Rows and roughly how far along a hidden order each lies, from 0 to 30:
In the rows, zero is written as 128.
[ 93  93 198 121 132  79 110 163 128 133 128  99 188 113  97 124 135 134
  73  83 136 100 175 106 111  53 129 194 112  45  77] : 12
[104 122 178 110 130  93 128 148 152 145 140 101 171 121 118 111 131 124
 107  94 143 117 160 107 127 112 130 195  95  79 114] : 18
[ 99 119 180  91 124  93 139 145 169 148 161 102 184 126 134 106 122 100
 120  92 151 137 151 110 132 153 136 215  80  86 134] : 5
[105 102 179 135 135  93 108 156 113 123 111 100 160 115  93 131 139 146
  73  95 126  87 169 110 108  40 120 161 136  72  75] : 30
[ 96 105 190 108 128  83 122 155 145 139 142 101 186 118 113 116 129 119
  95  86 143 115 164 108 120  96 132 204  99  65 102] : 9
[110 125 167 117 132  98 127 143 142 138 131 101 155 123 116 117 133 129
 110  97 136 113 155 110 126 100 125 173 110  91 111] : 29
[ 94 100 187  97 124  86 127 153 152 136 152 101 193 122 123 116 123 104
  98  84 147 125 158 112 121 102 134 216  98  69 111] : 3
[ 90  80 195  98 123  86 121 158 139 122 147 100 197 121 116 128 121  99
  85  79 144 120 158 117 110  72 131 210 115  69  99] : 0
[ 88  76 205 108 126  80 112 164 129 122 140 100 201 116 105 130 126 111
  71  74 141 107 167 113 105  51 130 206 119  57  83] : 1
[106 110 175 125 134  95 115 152 124 129 119 100 159 119 100 126 138 141
  87  97 130  98 162 112 115  64 122 168 127  77  86] : 30
[103 115 178 119 133  90 120 152 138 138 129 100 169 118 107 118 135 135
  93  93 135 106 164 107 120  82 126 185 110  70  98] : 23
[108 124 173 114 132  96 127 148 140 142 134 101 162 122 115 114 134 128
 105  98 138 113 160 108 126 105 127 184 102  83 110] : 25
[109 127 169 115 131  99 130 146 148 141 134 102 165 123 117 115 133 128
 107  99 138 114 158 110 127 113 126 178 105  88 111] : 27
[ 96  99 183 123 132  80 112 160 130 134 128 100 179 114  97 123 136 134
  78  86 136  98 176 104 113  61 128 191 113  58  82] : 15
[107 120 174 121 133  97 122 148 137 136 127 101 158 120 109 118 135 133
  99  98 135 107 160 110 122  89 124 173 114  82 101] : 28
[104 118 174 114 131  92 125 153 146 143 135 100 170 121 112 114 133 129
 100 100 141 110 163 106 125 101 128 188 101  69 108] : 21

New part:
[140 183  67  99 105  77  98 163 165 108 130 116 118 117 123 103 156 123
 167 112  75 153 128  97 152 137 155 130 188  92 116  51 107 164] : 30
[154 125 171 151 122 105 146 144 200  47  69 126 101 174 148 127 123 143
 154 128 148  75 100 184 178  99 123 125  69 146 135 167 132 120] : 0
[119  76 188 139 151 163 165  73  92 148 123 146 132 138 121 163 112 137
 111 144 185 106 128 169 107 104 122 135  86 171 143 205 151 114] : 0
[121 124 103 111 127 134 110 124  82 140 148 127 140 115 121 127 127 118
 123 122 114 141 140  96 103 146 133 130 145 118 124 108 126 138] : 30
[156 132 175 150 121 107 154 139 233  62  65 124  95 184 149 129 129 150
 156 126 167  76 105 195 193  87 127 127  63 146 135 160 133 123] : 0
[121  91 206 134 147 174 187  54 137 123  91 142 126 164 121 165 114 141
 120 135 186  90 119 171 123  78 132 140  67 200 144 229 139 116] : 0
[ 94  86 109 153 134 155  97 122  29 190 166 132 156 103 138 119  87 115
  92 145 151 148 138 115  89 168  93 114 108  96 132 126 151  93] : 30
[108  78 170 154 145 154 138  98  83 156 137 142 139 145 131 150  94 131
  94 144 155 116 128 149 100 124 107 126  79 151 136 177 149 101] : 0
[108 128  91 111 131 130 115 123  76 166 160 124 139  96 117 129 133 116
 114 124 105 162 147  85  81 153 135 126 179 110 127 107 127 136] : 30
[156 136 125 136 117 104 143 147 192  94  86 126 109 170 139 124 139 136
 156 122 140  85 111 164 182  88 132 128  89 133 132 128 130 116] : 0
[110  90 165 134 150 162 166  82  94 152 153 141 139 139 120 152 118 132
 102 136 161 119 130 137  96 116 125 134 100 176 140 188 139 120] : 0
[122  86 178 171 143 139 145  98  99 130 127 138 133 150 143 146  87 132
 100 148 182  85 118 160 113 124  96 118  67 127 136 176 162  92] : 0
[ 92 101  83 135 138 138  96 124   1 209 181 132 158  88 122 127 105 111
  93 139 124 170 146  82  93 182 108 123 155  85 125 107 144 112] : 30
[133 160  80 109 111  98  96 160 148 100 133 113 119 122 130 115 143 121
 151 117 100 147 127  90 141 143 141 126 159  92 118  79 114 147] : 30
[ 94  77 114 137 140 159 111  97  27 229 179 139 164  99 125 130  92 114
  76 146 143 158 148 105  64 166 106 125 121 120 129 119 147 103] : 30
[136 144  93 143 103  83  74 176 134 123 144 108 133 118 144 127 116 117
 143 129 104 132 125 109 139 167 115 113 135  51 116  69 133 122] : 30
[ 92  98 102 116 148 169 123 102  53 206 163 138 161  96 110 140 117 115
  88 134 130 166 153  98  65 147 129 134 158 143 132 131 130 126] : 30
[146 154  81 117 102  90  89 177 161 105 147 110 115 116 134  98 133 119
 148 117  97 136 126  97 152 147 135 121 159  84 114  62 120 143] : 30
[158 142 156 125 122 107 152 135 203  63  91 126  99 174 138 129 127 142
 142 120 142  86 108 162 167  92 139 131 101 147 131 153 130 139] : 0
